Below are the code and all the weights of a small trained network. Each question names an input and a class and asks about switching units off, where a switched-off unit gives its printed mean instead of its output.

import numpy as np


def w(rows, s, z=0):
    codes = np.array(rows[::2]) - 128.0
    scale = np.full(codes.shape[1], s)
    scale[-1] = z or s
    return codes * scale


def f(y):
    return np.maximum(y, 0)


def log_softmax(a):
    a = a - a.max(-1, keepdims=True)
    return a - np.log(np.exp(a).sum(-1, keepdims=True))


def net(x, mask):
    res = np.array(x, float).reshape(1, 8) / 4 @ E
    y = f(res @ A[0][:, :-1].T + A[0][:, -1])
    res = res + np.where(mask, y, B[0][:, -1]) @ B[0][:, :-1]
    return log_softmax(res[-1] @ U[:, :-1].T + U[:, -1])


A, B = {}, {}
E = w([
[148,122,2,111],'x0',
[248,174,147,155],'x1',
[130,127,126,129],'x2',
[126,129,127,127],'x3',
[158,14,129,173],'x4',
[129,128,127,128],'x5',
[130,128,129,127],'x6',
[174,124,147,23],'x7',
],0.0073)
A[0] = w([
[153,107,80,93,131],'n0',
[175,68,138,171,103],'n1',
[115,151,15,142,99],'n2',
[170,38,120,160,91],'n3',
[95,112,125,105,86],'n4',
[178,79,144,18,88],'n5',
[156,70,145,145,88],'n6',
[118,217,108,108,70],'n7',
[107,214,128,136,91],'n8',
[187,176,114,209,97],'n9',
[106,135,228,142,126],'n10',
[126,124,154,131,255],'n11',
[250,138,156,166,60],'n12',
[183,136,119,152,186],'n13',
[95,188,94,227,73],'n14',
[147,147,133,135,99],'n15',
[75,113,225,129,56],'n16',
[150,143,126,133,182],'n17',
[117,188,125,79,96],'n18',
[115,146,94,247,88],'n19',
[152,123,131,105,102],'n20',
[121,103,72,117,102],'n21',
[39,62,131,99,88],'n22',
[133,112,142,112,102],'n23',
[145,96,97,125,123],'n24',
[93,233,117,136,66],'n25',
[124,153,131,119,89],'n26',
[124,134,148,139,101],'n27',
[154,139,134,128,165],'n28',
[148,134,70,93,89],'n29',
[72,121,122,112,223],'n30',
[152,136,118,55,93],'n31',
],0.014,0.0076)
B[0] = w([
[178,132,130,114,183],'n0',
[125,53,112,118,193],'n1',
[219,136,116,68,226],'n2',
[107,26,120,101,206],'n3',
[93,162,114,93,150],'n4',
[61,145,247,178,206],'n5',
[111,69,133,126,170],'n6',
[117,55,126,120,188],'n7',
[107,60,107,125,185],'n8',
[95,182,75,136,205],'n9',
[205,124,116,38,219],'n10',
[192,70,134,250,253],'n11',
[77,236,58,61,222],'n12',
[124,135,92,192,217],'n13',
[104,142,222,125,205],'n14',
[119,141,103,117,144],'n15',
[195,157,115,53,191],'n16',
[126,131,112,179,188],'n17',
[102,74,115,128,186],'n18',
[96,161,250,136,221],'n19',
[114,147,145,138,146],'n20',
[156,154,97,95,177],'n21',
[55,211,49,116,226],'n22',
[126,124,152,134,137],'n23',
[161,99,126,115,166],'n24',
[100,49,104,107,192],'n25',
[115,116,123,112,137],'n26',
[137,135,119,88,137],'n27',
[126,138,101,160,178],'n28',
[169,130,144,102,173],'n29',
[114,164,91,243,245],'n30',
[116,152,174,132,178],'n31',
],0.023,0.0076)
U = w([
[21,4,60,125,63],'0',
[27,212,16,144,72],'1',
[73,169,254,164,72],'2',
[232,154,101,89,118],'3',
[135,124,73,247,255],'4',
[146,125,78,249,210],'5',
],0.0057,0.0048)

Each question gives the input, the list of numbers given to net, and the class t.
The units are the neurons (one row each of A and B). Each row of codes is followed by its name. A weight is (code - 128) times the scale printed after its matrix; where a second scale follows, it is the last column's (A, B and U).
mask holds one flag per neuron, in row order. A switched-off neuron (its flag False) gives its mean, the last column of its row in B, instead of its output. The means were averaged over made-up inputs and are rounded, as every weight is.
A unit's drop is (log p(t) with every unit on - log p(t) with that unit switched off) / (log p(t) with every unit on - log p(t) with every unit switched off).
The circuit of an input: a set's keep is (log p(t) with only the set's units on - log p(t) with every unit switched off) / (log p(t) with every unit on - log p(t) with every unit switched off). Starting from the 12 units with the biggest drops (on a tie, the unit counted first), units are removed one at a time, each time the one whose removal leaves the highest keep (on an exact tie, the one counted first), for as long as the keep stays at least 0.8.
circuit, biggest first: the units of the circuit, biggest drop first
top k neurons: the k neurons with the biggest drops, biggest first
drop of u: that unit's drop, to one decimal
input [5,1,3,-8,4,4,-3,-1], class 3: top 2 neurons -> (n2; n30)
input [2,7,1,4,3,6,-2,7], class 1: top 2 neurons -> (n12; n19)
input [-2,-7,7,-6,8,-8,0,-8], class 0: top 2 neurons -> (n3; n1)
input [2,7,6,-6,-6,7,-7,3], class 1: top 3 neurons -> (n12; n9; n3)
input [4,7,-1,-3,2,-7,-2,6], class 1: top 2 neurons -> (n12; n19)
input [7,-6,0,7,-3,2,1,3], class 3: circuit, biggest first -> (n2)
input [3,4,-1,3,4,-7,-3,-7], class 2: top 2 neurons -> (n19; n14)
input [5,0,-5,1,-5,0,-8,7], class 2: top 2 neurons -> (n5; n31)
input [-8,-7,0,-7,5,4,7,6], class 3: top 2 neurons -> (n16; n10)
input [-3,-6,0,6,-4,6,2,7], class 2: top 2 neurons -> (n5; n12)
input [8,8,-1,-5,-8,8,8,-2], class 0: top 2 neurons -> (n7; n25)
input [6,5,-6,-5,-4,-1,7,-1], class 3: top 4 neurons -> (n2; n30; n22; n29)
input [-5,-5,1,-7,-4,7,-3,-8], class 2: top 2 neurons -> (n14; n19)
input [8,7,7,-2,-7,-7,2,-8], class 2: circuit, biggest first -> (n14)
input [-8,8,7,3,8,1,1,8], class 0: top 3 neurons -> (n3; n1; n6)
input [-8,-3,-4,-7,2,-4,-6,0], class 3: top 2 neurons -> (n10; n16)
input [8,5,6,7,0,2,2,-2], class 3: drop of n2 -> 0.4
input [-7,5,7,-2,3,-3,-4,-2], class 3: drop of n16 -> 0.1
input [7,-5,6,3,-6,3,7,-3], class 3: drop of n21 -> 0.1
input [-7,-1,-7,8,-2,-3,2,-8], class 2: drop of n19 -> 1.0
input [-7,-2,4,5,-3,3,5,5], class 3: circuit, biggest first -> (n10)
